How the objects are linked:
Kip pu Sed
Kip le Vaf
Kip su Gom
Kip de Tok
Tok pu Gom
Tok le Vug
Tok su Non
Tok de Ril
Paz pu Pov
Paz le Gem
Paz su Vep
Paz de Gam
Vik pu Nen
Vik le Duk
Vik su Vaf
Vik de Vut
Tol pu Sos
Tol le Guz
Tol su Mit
Tol de Bul
Mub pu Rap
Mub le Sut
Mub su Mes
Mub de Mim
Rud pu Tet
Rud le Nid
Rud su Tis
Rud de Faf
Leg pu Bup
Leg le Sim
Leg su Sos
Leg de Tol
Sur pu Fip
Sur le Lut
Sur su Sis
Sur de Fen
Pov pu Vur
Pov le Fov
Pov su Big
Pov de Vep
Sem pu Duk
Sem le Veg
Sem su Luk
Sem de Bub
Gov pu Vom
Gov le Tem
Gov su Sov
Gov de Duk
Zif pu Fad
Zif le Kaz
Zif su Tem
Zif de Mok
Kul pu Bul
Kul le Guv
Kul su Bof
Kul de Bab
Sof pu Mim
Sof le Mab
Sof su Fad
Sof de Zif
Ris pu Daf
Ris le Fip
Ris su Fil
Ris de Nov
Kob pu Puf
Kob le Faf
Kob su Dos
Kob de Vip
Fov pu Ren
Fov le Res
Fov su Pov
Fov de Paz
Duk pu Sov
Duk le Vab
Duk su Vik
Duk de Luk
Fip pu Nug
Fip le Vun
Fip su Ris
Fip de Sis
Lut pu Vun
Lut le Rar
Lut su Sur
Lut de Daf
Mon pu Zap
Mon le Fad
Mon su Vom
Mon de Gov
Res pu Vaz
Res le Lok
Res su Fov
Res de Gem
Fet pu Rud
Fet le Vub
Fet su Faf
Fet de Bis
Faf pu Tis
Faf le Fet
Faf su Kob
Faf de Vud
Bur pu Bip
Bur le Nak
Bur su Tof
Bur de Bep
Sog pu Kul
Sog le Mit
Sog su Bab
Sog de Pon
Sed pu Vut
Sed le Bub
Sed su Vak
Sed de Gom
Gam pu Vep
Gam le Bir
Gam su Dap
Gam de Nid
Bir pu Paz
Bir le Vur
Bir su Gam
Bir de San
Nis pu Rar
Nis le Non
Nis su Nug
Nis de Fip
Gem pu Fov
Gem le Roz
Gem su Paz
Gem de Bir
Bof pu Bik
Bof le Kul
Bof su Fes
Bof de Fum
Kug pu Zor
Kug le Buk
Kug su Bup
Kug de Leg
Vud pu Kob
Vud le Bis
Vud su Vip
Vud de Zuv
San pu Gam
San le Big
San su Nid
San de Vub
Fad pu Fas
Fad le Sof
Fad su Mon
Fad de Tem
Vom pu Mok
Vom le Mon
Vom su Veg
Vom de Sov
Nov pu Fil
Nov le Sis
Nov su Zor
Nov de Kug
Gol pu Pid
Gol le Gom
Gol su Rar
Gol de Nis
Tof pu Dov
Tof le Bur
Tof su Dup
Tof de Taz
Dov pu Nos
Dov le Bip
Dov su Lam
Dov de Dup
Vaf pu Bub
Vaf le Vik
Vaf su Kip
Vaf de Vug
Vub pu Nid
Vub le Nom
Vub su Fet
Vub de Bap
Bub pu Luk
Bub le Nen
Bub su Sed
Bub de Kip
Mok pu Tem
Mok le Zap
Mok su Vab
Mok de Veg
Mes pu Mab
Mes le Mub
Mes su Kaz
Mes de Fas
Pak pu Fum
Pak le Pon
Pak su Vaz
Pak de Res
Bis pu Faf
Bis le Bap
Bis su Vud
Bis de Ziv
Mim pu Mes
Mim le Zak
Mim su Fas
Mim de Fad
Bov pu Nak
Bov le Bil
Bov su Nos
Bov de Dov
Vep pu Big
Vep le Paz
Vep su Nom
Vep de Dap
Sim pu Kug
Sim le Gup
Sim su Leg
Sim de Guz
Zuv pu Vip
Zuv le Ziv
Zuv su Tav
Zuv de Nak
Mit pu Guv
Mit le Tol
Mit su Sog
Mit de Bik
Nak pu Tav
Nak le Sol
Nak su Bur
Nak de Nos
Mab pu Zak
Mab le Rap
Mab su Sof
Mab de Kaz
Dap pu Nom
Dap le Gam
Dap su Tet
Dap de Rud
Dur pu Sim
Dur le Zor
Dur su Guz
Dur de Nad
Rap pu Lom
Rap le Taz
Rap su Mab
Rap de Mes
Gup pu Buk
Gup le Fil
Gup su Sim
Gup de Dur
Luk pu Vik
Luk le Sem
Luk su Vut
Luk de Sed
Rar pu Ril
Rar le Gol
Rar su Lut
Rar de Nug
Ser pu Tol
Ser le Nad
Ser su Bul
Ser de Kul
Bul pu Mit
Bul le Ser
Bul su Bik
Bul de Bof
Pid pu Tok
Pid le Vak
Pid su Ril
Pid de Rar
Bik pu Sog
Bik le Bul
Bik su Pon
Bik de Fes
Zor pu Gup
Zor le Nov
Zor su Dur
Zor de Bup
Taz pu Dup
Taz le Bep
Taz su Rap
Taz de Mub
Fas pu Kaz
Fas le Mim
Fas su Zap
Fas de Mon
Bip pu Bov
Bip le Tav
Bip su Dov
Bip de Tof
Bab pu Bof
Bab le Sog
Bab su Fum
Bab de Pak
Ziv pu Vud
Ziv le Puf
Ziv su Zuv
Ziv de Sol
Pon pu Bab
Pon le Bik
Pon su Pak
Pon de Lok
Bap pu Fet
Bap le Tet
Bap su Bis
Bap de Puf
Big pu Bir
Big le Pov
Big su San
Big de Nom
Fum pu Fes
Fum le Bab
Fum su Dit
Fum de Vaz
Roz pu Res
Roz le Dit
Roz su Gem
Roz de Vur
Nid pu Dap
Nid le San
Nid su Rud
Nid de Fet
Nug pu Lut
Nug le Nis
Nug su Daf
Nug de Ris
Nom pu San
Nom le Vep
Nom su Vub
Nom de Tet
Dit pu Lok
Dit le Fum
Dit su Roz
Dit de Ren
Lom pu Sut
Lom le Dup
Lom su Zak
Lom de Mab
Sol pu Zuv
Sol le Dos
Sol su Nak
Sol de Bov
Buk pu Nov
Buk le Fen
Buk su Kug
Buk de Sim
Lok pu Pak
Lok le Fes
Lok su Res
Lok de Roz
Daf pu Sur
Daf le Nug
Daf su Fen
Daf de Fil
Kaz pu Sof
Kaz le Mes
Kaz su Zif
Kaz de Zap
Vug pu Kip
Vug le Vut
Vug su Tok
Vug de Pid
Guv pu Ser
Guv le Sos
Guv su Kul
Guv de Sog
Tav pu Bil
Tav le Zuv
Tav su Bip
Tav de Bur
Bup pu Dur
Bup le Kug
Bup su Nad
Bup de Sos
Bil pu Sol
Bil le Vip
Bil su Bov
Bil de Bip
Vur pu Gem
Vur le Ren
Vur su Bir
Vur de Big
Zak pu Mub
Zak le Lom
Zak su Mim
Zak de Sof
Fil pu Fen
Fil le Ris
Fil su Gup
Fil de Zor
Dos pu Ziv
Dos le Kob
Dos su Sol
Dos de Bil
Nos pu Bur
Nos le Bov
Nos su Bep
Nos de Lam
Vip pu Dos
Vip le Vud
Vip su Bil
Vip de Tav
Vut pu Vaf
Vut le Luk
Vut su Vug
Vut de Vak
Fes pu Pon
Fes le Bof
Fes su Lok
Fes de Dit
Sov pu Veg
Sov le Gov
Sov su Nen
Sov de Vik
Ren pu Roz
Ren le Vaz
Ren su Vur
Ren de Pov
Non pu Gol
Non le Tok
Non su Nis
Non de Vun
Guz pu Leg
Guz le Dur
Guz su Tol
Guz de Ser
Tet pu Vub
Tet le Dap
Tet su Bap
Tet de Tis
Puf pu Bis
Puf le Tis
Puf su Ziv
Puf de Dos
Gom pu Vak
Gom le Kip
Gom su Gol
Gom de Non
Sis pu Ris
Sis le Sur
Sis su Nov
Sis de Buk
Sos pu Nad
Sos le Leg
Sos su Guv
Sos de Mit
Veg pu Vab
Veg le Vom
Veg su Sem
Veg de Nen
Bep pu Tof
Bep le Nos
Bep su Taz
Bep de Sut
Vak pu Vug
Vak le Sed
Vak su Pid
Vak de Gol
Tis pu Bap
Tis le Rud
Tis su Puf
Tis de Kob
Fen pu Sis
Fen le Daf
Fen su Buk
Fen de Gup
Sut pu Taz
Sut le Lam
Sut su Mub
Sut de Zak
Nad pu Guz
Nad le Bup
Nad su Ser
Nad de Guv
Lam pu Bep
Lam le Dov
Lam su Sut
Lam de Lom
Dup pu Lam
Dup le Tof
Dup su Lom
Dup de Rap
Ril pu Non
Ril le Pid
Ril su Vun
Ril de Lut
Vaz pu Dit
Vaz le Pak
Vaz su Ren
Vaz de Fov
Vab pu Gov
Vab le Mok
Vab su Duk
Vab de Sem
Zap pu Zif
Zap le Fas
Zap su Mok
Zap de Vom
Tem pu Mon
Tem le Zif
Tem su Gov
Tem de Vab
Nen pu Sem
Nen le Sov
Nen su Bub
Nen de Vaf
Vun pu Nis
Vun le Ril
Vun su Fip
Vun de Sur

The rows follow the links: the fewer symbols apart two objects are, the more alike their rows tend to be.

Some objects and rows for them; each showing differs a little:
Vom -> 62,12,-65,29,-75,49,-31,-21,56,-30,-9,-131,-73,9,-54,9,-9,-44,34,-35,8,11,1,100,37,-36,4,-24,60,40,-23,6,-50,-21,39,-1,-26,-3,67,-38,18,5,17,46,-55,0,11,43,48,-48,84,10,16,-15,-7,-43,-44,61,-26,62,16,-45,-11,0
Bul -> -26,-28,32,-28,77,-12,9,55,6,61,58,138,44,-18,72,15,38,2,-65,50,14,14,-19,-62,-29,13,-23,15,-84,23,47,16,41,86,-37,-20,44,-21,-24,-7,-29,-47,50,-16,29,-3,-57,-35,-34,59,2,-44,41,63,17,35,-4,-23,-25,-26,-70,28,14,-22
Vab -> 45,20,-58,39,-65,39,-25,-12,63,-15,14,-122,-76,13,-43,6,-2,-51,7,-26,17,15,0,86,20,-39,1,-36,54,64,-13,11,-55,-9,50,-2,-44,4,65,-34,7,-5,35,38,-58,5,11,37,56,-31,101,2,25,-2,1,-53,-52,80,-27,63,13,-48,3,2
Bap -> 58,10,72,-3,53,34,-27,-21,-52,-50,-63,29,59,-10,-26,64,-26,-11,43,-10,-46,-40,-22,-2,103,21,25,-8,-14,-143,32,-34,-30,-70,-54,-27,73,-20,16,24,6,38,39,37,-74,4,-35,-60,-52,-11,-51,-3,25,-2,-48,-5,53,-15,-2,5,-20,11,20,-18
Gem -> -43,10,114,-6,86,-17,43,-25,-71,-24,-31,97,79,-35,36,-14,3,48,-13,47,0,11,-22,-98,4,44,-5,7,-29,-75,25,-14,25,-20,-19,-34,3,9,-38,52,-24,57,-18,-28,36,-26,-7,-62,-17,28,-89,-7,-50,22,-28,9,48,-59,36,-33,27,51,8,-23
Gol -> -20,-11,-57,-8,-83,-7,8,26,36,-12,56,-62,-69,-1,9,-71,12,6,-32,19,46,17,14,31,-91,-27,-53,5,9,128,-33,7,25,75,89,18,-70,26,22,4,13,-35,-41,-40,59,-12,68,60,96,-16,29,-29,5,11,22,22,-27,6,-8,36,7,16,-10,45
Fes -> -25,-41,37,-56,38,-24,1,58,-41,9,30,124,57,-11,50,-1,9,29,-29,40,-7,-33,0,-58,-40,16,-31,38,-95,-23,30,-15,59,69,-26,5,57,-6,-37,36,8,-47,-8,-45,49,5,-4,-27,-30,32,-75,-48,43,29,-1,85,55,-67,-5,-34,-70,61,19,22
Mim -> 4,28,-62,37,-50,-4,4,-63,19,6,-46,-117,-45,28,-58,4,-26,-7,58,-59,-18,8,17,45,30,-3,51,-18,99,-2,-50,7,-42,-89,-2,25,-42,9,-3,-28,12,42,-36,31,-27,14,13,40,-16,-42,33,73,-67,-69,13,-59,-29,39,32,-13,82,-64,-30,-7
Zor -> 60,-35,-32,-37,15,56,-2,9,47,5,37,75,-3,-69,71,-26,43,8,10,74,30,52,4,27,-2,-1,-50,39,-61,29,-2,21,52,119,-23,-22,65,-61,9,-41,-26,-1,-22,31,70,-67,-52,-1,-12,-33,-22,-18,12,51,27,52,-17,-65,-48,15,-38,3,-83,-42
Guz -> 35,-21,32,-21,58,49,0,29,29,5,53,101,21,-60,72,-8,46,-7,-39,84,36,48,-27,-8,-2,-2,-53,8,-81,25,36,15,29,112,-11,-45,44,-43,27,-15,-41,-9,44,18,33,-51,-55,-36,9,17,9,-57,42,88,1,27,-14,-33,-53,33,-58,29,-21,-42
Mub -> -24,43,-12,53,-35,-19,21,-58,-3,-15,-47,-117,-33,31,-62,-12,-31,1,30,-56,-3,7,8,10,12,0,45,-31,103,-1,-36,-2,-46,-107,27,11,-79,37,-2,4,7,54,-28,8,-28,19,38,25,24,-20,27,58,-74,-57,-7,-71,-23,48,52,-5,93,-38,9,6
Gup -> 48,-36,-40,-37,8,50,4,5,48,14,36,72,-4,-67,71,-32,47,11,12,69,29,56,7,25,-7,0,-46,39,-58,36,-9,23,56,117,-25,-15,59,-63,-2,-47,-25,1,-31,34,77,-64,-49,5,-19,-30,-23,-11,1,45,34,45,-20,-71,-48,12,-29,-5,-92,-44
Guv -> -12,-21,39,-20,84,-1,7,48,13,51,62,135,39,-29,74,8,39,-6,-69,63,23,31,-23,-51,-19,9,-29,4,-84,28,46,19,31,93,-24,-33,34,-26,-9,-11,-39,-33,61,-5,25,-16,-63,-41,-18,53,14,-45,41,79,13,22,-11,-14,-31,-8,-68,25,6,-34
Sof -> 16,26,-69,35,-62,7,-2,-61,24,0,-52,-119,-46,31,-56,5,-27,-12,60,-63,-21,4,24,59,33,-8,50,-12,95,-4,-49,10,-38,-90,-4,26,-27,2,-1,-36,16,41,-40,37,-27,16,7,46,-15,-48,31,71,-57,-68,14,-51,-28,33,25,-8,73,-65,-34,-10
Vik -> -13,6,-80,29,-50,-10,-12,24,77,50,49,-75,-71,38,-20,1,12,-47,-42,-31,24,18,7,44,-39,-38,3,-31,40,118,-11,30,-30,20,40,19,-59,14,29,-45,-2,-51,45,6,-30,30,8,55,42,15,122,4,29,6,27,-45,-70,92,-23,25,-6,-47,16,10
Gam -> 5,0,56,-15,77,4,14,-33,-56,2,-57,85,73,-23,19,32,-10,28,43,7,-36,-6,-5,-48,60,44,31,22,-19,-121,14,-10,17,-47,-82,-15,69,-31,-44,6,-14,51,-24,19,7,-12,-50,-52,-93,0,-91,36,-42,-15,-11,12,41,-62,25,-51,15,8,-30,-37
Nos -> -16,11,-3,1,-66,-37,-27,-1,-49,-46,-47,-95,-9,61,-81,20,-55,-4,31,-78,-42,-84,13,16,8,-9,31,-9,42,-50,-13,-38,-30,-101,24,40,-24,49,4,48,56,-16,-18,-32,-58,58,75,23,10,-14,-28,7,18,-72,-33,2,51,29,39,-5,16,10,64,68
Fov -> -39,7,119,-7,82,-17,44,-16,-77,-32,-22,94,78,-41,33,-18,4,46,-18,49,4,6,-20,-94,-5,44,-10,9,-35,-72,25,-15,28,-8,-10,-33,0,9,-38,62,-26,49,-18,-37,42,-29,5,-66,-6,26,-92,-16,-39,26,-31,15,49,-63,36,-27,23,62,11,-11
Mab -> -14,36,-36,47,-42,-17,12,-62,7,-1,-50,-116,-40,30,-61,0,-27,-2,41,-59,-13,10,20,24,23,-1,50,-22,102,-1,-41,5,-44,-104,12,20,-60,23,-5,-14,7,50,-35,18,-29,17,25,29,3,-32,31,71,-73,-62,4,-69,-28,45,42,-12,91,-52,-14,-2
Duk -> 12,18,-56,39,-50,15,-14,4,72,19,37,-96,-74,26,-30,1,7,-51,-25,-29,23,23,-1,61,-7,-39,6,-38,52,94,-7,21,-45,4,48,2,-60,12,53,-38,-4,-27,49,23,-47,16,3,40,56,1,122,-3,26,10,14,-56,-66,93,-23,48,5,-44,20,2
Paz -> -29,12,92,0,93,-16,38,-37,-67,-6,-44,96,80,-33,32,4,0,42,8,29,-15,10,-12,-89,30,50,18,10,-18,-95,15,-7,23,-40,-51,-27,27,-7,-52,31,-29,64,-21,-9,28,-23,-33,-62,-57,21,-85,17,-60,5,-14,-1,35,-60,40,-50,30,26,-11,-38
Leg -> 47,-24,28,-25,49,56,1,22,32,-3,49,98,16,-66,71,-14,47,-5,-27,84,36,47,-23,4,2,1,-57,13,-78,22,33,16,36,118,-8,-45,51,-43,27,-19,-36,-11,32,21,37,-55,-55,-31,9,1,2,-48,36,83,6,37,-14,-40,-57,32,-58,24,-35,-40
Vut -> -24,-13,-103,1,-72,-22,-12,44,68,59,60,-59,-74,49,-7,-14,12,-30,-35,-28,20,-1,21,45,-73,-41,-2,-5,14,126,-23,28,-2,45,39,43,-44,13,12,-36,15,-77,8,-15,7,34,24,74,33,13,91,-4,35,-6,45,0,-55,58,-23,10,-22,-35,11,36
Fen -> 6,-22,-52,-16,9,24,32,-6,55,41,42,54,-21,-55,75,-50,50,23,0,61,41,80,14,4,-35,6,-35,33,-20,75,-27,38,54,103,-15,-11,12,-46,-22,-51,-37,14,-49,20,99,-62,-42,22,-13,-21,-2,15,-44,30,55,23,-46,-57,-23,-13,10,-17,-97,-44

Each walk starts at a row. The symbols on each line, taken left to right, move it on to the next object.
Each answer is a row, close to the row of the object it stands for.
start 3,19,-67,37,-49,5,-11,12,72,32,39,-86,-74,34,-27,2,10,-50,-29,-26,24,20,-1,60,-16,-40,8,-38,47,105,-8,24,-40,9,46,5,-62,18,46,-42,0,-32,50,14,-43,22,3,44,52,8,124,2,24,8,17,-54,-69,92,-23,39,-1,-46,15,3
de le pu pu su de su -20,-21,-99,-11,-96,-24,-18,48,55,31,62,-57,-76,36,-5,-31,12,-14,-30,-20,26,-8,26,48,-84,-40,-27,12,6,129,-29,16,13,66,52,40,-41,16,11,-22,25,-74,-17,-26,30,21,46,74,47,-3,60,-15,34,-7,39,21,-35,36,-24,15,-25,-13,0,48
de de le le de su su de -16,-10,-43,-2,8,11,40,-17,54,47,46,36,-26,-50,74,-61,49,24,-18,59,54,88,17,-8,-55,6,-31,22,-9,97,-27,43,47,95,6,-11,-23,-27,-21,-48,-43,20,-48,11,104,-60,-24,26,12,-10,14,15,-61,30,56,3,-59,-37,-7,-13,30,-15,-84,-42
start -44,10,107,-1,92,-19,41,-30,-68,-15,-30,92,80,-36,31,-8,4,47,-11,42,-3,15,-18,-99,13,48,5,9,-25,-84,21,-11,25,-28,-32,-34,8,6,-43,47,-28,62,-17,-18,36,-28,-13,-64,-28,25,-86,1,-55,14,-25,3,41,-60,37,-42,33,44,2,-27
de le pu pu de pu pu pu le le -29,-13,95,-37,53,-18,17,22,-73,-40,-1,100,67,-27,38,-22,4,43,-23,50,5,-20,-17,-80,-30,26,-33,25,-67,-54,32,-25,46,29,2,-17,22,12,-26,68,-1,10,-18,-53,47,-19,24,-49,9,25,-104,-45,3,28,-33,53,64,-73,16,-15,-22,81,23,16
su de pu pu de pu su -5,0,61,-10,81,-7,21,-38,-61,9,-56,92,80,-24,20,29,-4,32,33,14,-31,1,-4,-60,58,44,30,17,-18,-116,13,-7,17,-48,-77,-14,59,-24,-52,13,-21,54,-21,14,14,-16,-49,-53,-87,5,-86,35,-47,-12,-12,7,43,-59,31,-52,20,9,-27,-40
start -29,-29,27,-35,74,-20,7,59,-1,61,53,145,51,-11,67,15,34,4,-61,46,7,4,-8,-62,-31,11,-21,19,-89,18,42,12,43,83,-38,-9,48,-22,-29,-8,-25,-49,41,-24,31,6,-48,-34,-44,61,-7,-37,42,58,20,45,3,-23,-24,-27,-77,27,12,-12
le su pu su le pu su -30,-35,23,-38,67,-28,4,62,-7,60,52,143,51,-9,66,13,31,6,-56,44,6,-1,-11,-63,-37,12,-18,21,-90,9,36,9,45,81,-42,-2,56,-21,-33,-2,-18,-53,33,-25,36,9,-48,-29,-42,57,-14,-39,44,53,20,49,12,-34,-21,-36,-76,31,16,-11
pu su su su de de le pu le su -37,1,111,-21,68,-17,31,3,-72,-44,-12,93,73,-39,40,-26,2,51,-21,56,3,-5,-22,-89,-13,34,-27,15,-52,-63,30,-22,38,9,3,-28,6,14,-27,68,-13,27,-15,-47,45,-27,20,-57,8,30,-95,-35,-20,28,-33,35,59,-69,26,-18,-1,74,23,3
start -22,8,82,-6,91,-12,35,-39,-59,4,-48,92,81,-30,26,11,-4,40,16,27,-21,12,-9,-80,40,46,24,13,-19,-101,15,-7,16,-43,-63,-25,36,-14,-54,26,-24,59,-20,1,23,-15,-40,-59,-71,16,-84,26,-59,-2,-11,0,38,-61,38,-53,30,20,-18,-41
pu su su le de de le 48,-4,46,-19,51,27,-14,-27,-57,-21,-66,58,65,-20,-3,44,-20,15,59,1,-48,-27,-5,-12,86,31,29,17,-21,-142,15,-23,6,-52,-79,-12,92,-39,-19,6,5,42,-11,35,-26,-8,-46,-48,-90,-23,-86,21,-6,-15,-23,25,55,-56,9,-25,-8,2,-22,-28
pu pu de pu su le de le de 53,12,80,1,59,33,-24,-21,-53,-43,-58,22,61,-5,-29,64,-24,-14,33,-12,-44,-39,-28,-5,105,19,28,-17,-13,-144,35,-31,-40,-76,-47,-31,62,-13,19,24,6,32,51,32,-81,7,-34,-63,-47,0,-37,-5,30,2,-52,-14,48,-3,3,7,-17,9,31,-20
start -28,39,17,44,-48,-25,12,-43,-32,-49,-50,-122,-27,32,-74,-11,-40,5,21,-52,-12,-22,2,6,4,-3,24,-30,88,-12,-22,-18,-48,-109,50,13,-85,55,14,40,25,42,-24,-18,-35,24,75,16,48,-17,5,27,-45,-54,-29,-54,6,43,48,12,77,-4,37,36
le pu pu de le pu -15,20,3,10,-66,-33,-22,-5,-50,-54,-48,-103,-15,54,-83,14,-58,0,30,-74,-38,-75,10,17,5,-8,23,-11,53,-47,-13,-39,-31,-100,34,35,-38,53,9,50,56,-7,-21,-32,-55,51,83,20,25,-16,-25,12,7,-70,-36,-6,43,31,38,6,23,12,60,66
de su le su su su su le de su 67,11,-81,23,-84,46,-33,-34,47,-28,-28,-133,-69,12,-62,9,-18,-33,60,-45,-10,-2,18,108,46,-30,19,-17,69,10,-38,-2,-42,-40,16,16,-2,-8,48,-40,23,14,-13,56,-47,3,10,47,17,-66,48,35,2,-42,1,-29,-28,39,-20,43,26,-53,-33,0
start 62,-30,3,-32,30,63,-2,19,38,-7,45,85,10,-66,70,-14,49,-2,-10,79,32,47,-13,20,6,-2,-54,25,-76,20,19,19,43,121,-12,-38,59,-53,24,-29,-30,-3,10,30,49,-62,-51,-18,6,-13,-10,-42,36,74,10,47,-13,-58,-59,33,-53,20,-57,-43
le le pu de le de 60,-35,-15,-37,19,59,-5,11,42,-1,38,77,1,-71,69,-24,45,7,5,77,31,52,0,30,4,-1,-55,31,-67,23,4,16,50,122,-17,-28,65,-61,14,-38,-27,0,-15,33,60,-67,-48,-5,-10,-28,-18,-28,20,56,20,51,-13,-69,-58,22,-43,7,-76,-40
pu su le le le de de su pu 52,-27,17,-28,41,60,1,21,33,-8,47,89,12,-67,71,-15,48,-2,-18,83,35,48,-19,13,6,-2,-55,18,-78,20,27,13,39,118,-10,-46,55,-51,26,-24,-32,-5,25,24,43,-62,-52,-27,9,-8,-4,-46,37,80,11,41,-12,-46,-59,36,-53,24,-43,-42
start -19,-18,-73,-10,-93,-10,-6,41,44,-3,58,-63,-72,11,3,-56,11,-1,-24,-1,36,4,24,39,-92,-35,-45,14,2,129,-31,9,22,75,77,32,-54,22,21,-2,22,-55,-34,-34,50,0,63,68,80,-14,38,-23,22,-1,30,29,-26,11,-18,29,-12,8,-2,50
pu de pu le le pu le le -7,10,-71,34,-46,-4,-10,19,74,43,49,-81,-72,35,-19,3,10,-48,-37,-30,22,20,1,51,-27,-40,4,-32,43,111,-11,29,-37,13,46,13,-60,14,38,-39,-5,-43,51,9,-35,25,5,48,50,16,125,1,23,8,24,-53,-70,93,-25,34,0,-46,21,5
pu de de pu le de de pu su le -19,-22,-86,-14,-95,-17,-13,43,50,11,59,-65,-77,23,0,-47,13,-6,-27,-6,31,-1,25,43,-93,-36,-38,14,3,127,-29,10,24,70,70,37,-49,19,16,-10,26,-61,-31,-33,41,10,62,73,67,-11,44,-26,25,-5,30,31,-29,18,-18,28,-16,-1,0,51
start 23,18,-56,42,-51,19,-18,0,69,5,26,-106,-75,22,-34,1,0,-51,-16,-29,23,22,-6,67,1,-42,3,-42,53,87,-6,18,-51,2,47,3,-56,12,56,-41,-2,-15,51,31,-53,13,8,35,61,-10,118,1,23,8,9,-56,-63,91,-30,56,8,-46,12,-1
pu de su le su pu de -21,-15,-105,-2,-81,-25,-15,47,67,50,61,-58,-77,46,-8,-19,10,-25,-35,-29,21,-2,26,47,-74,-41,-11,4,14,130,-24,22,8,53,42,45,-42,10,4,-34,17,-75,-2,-20,13,34,34,73,39,7,81,-8,36,-8,45,7,-47,50,-19,13,-23,-30,4,40
le pu su de su pu de de le pu -30,-6,-36,0,-65,-8,19,16,37,-18,56,-54,-66,-15,19,-80,20,11,-38,30,57,35,10,16,-92,-25,-52,6,9,129,-22,15,26,74,94,4,-86,31,22,9,-3,-13,-39,-36,65,-30,63,42,101,-11,27,-26,-12,22,19,8,-37,3,-10,35,22,19,-10,30
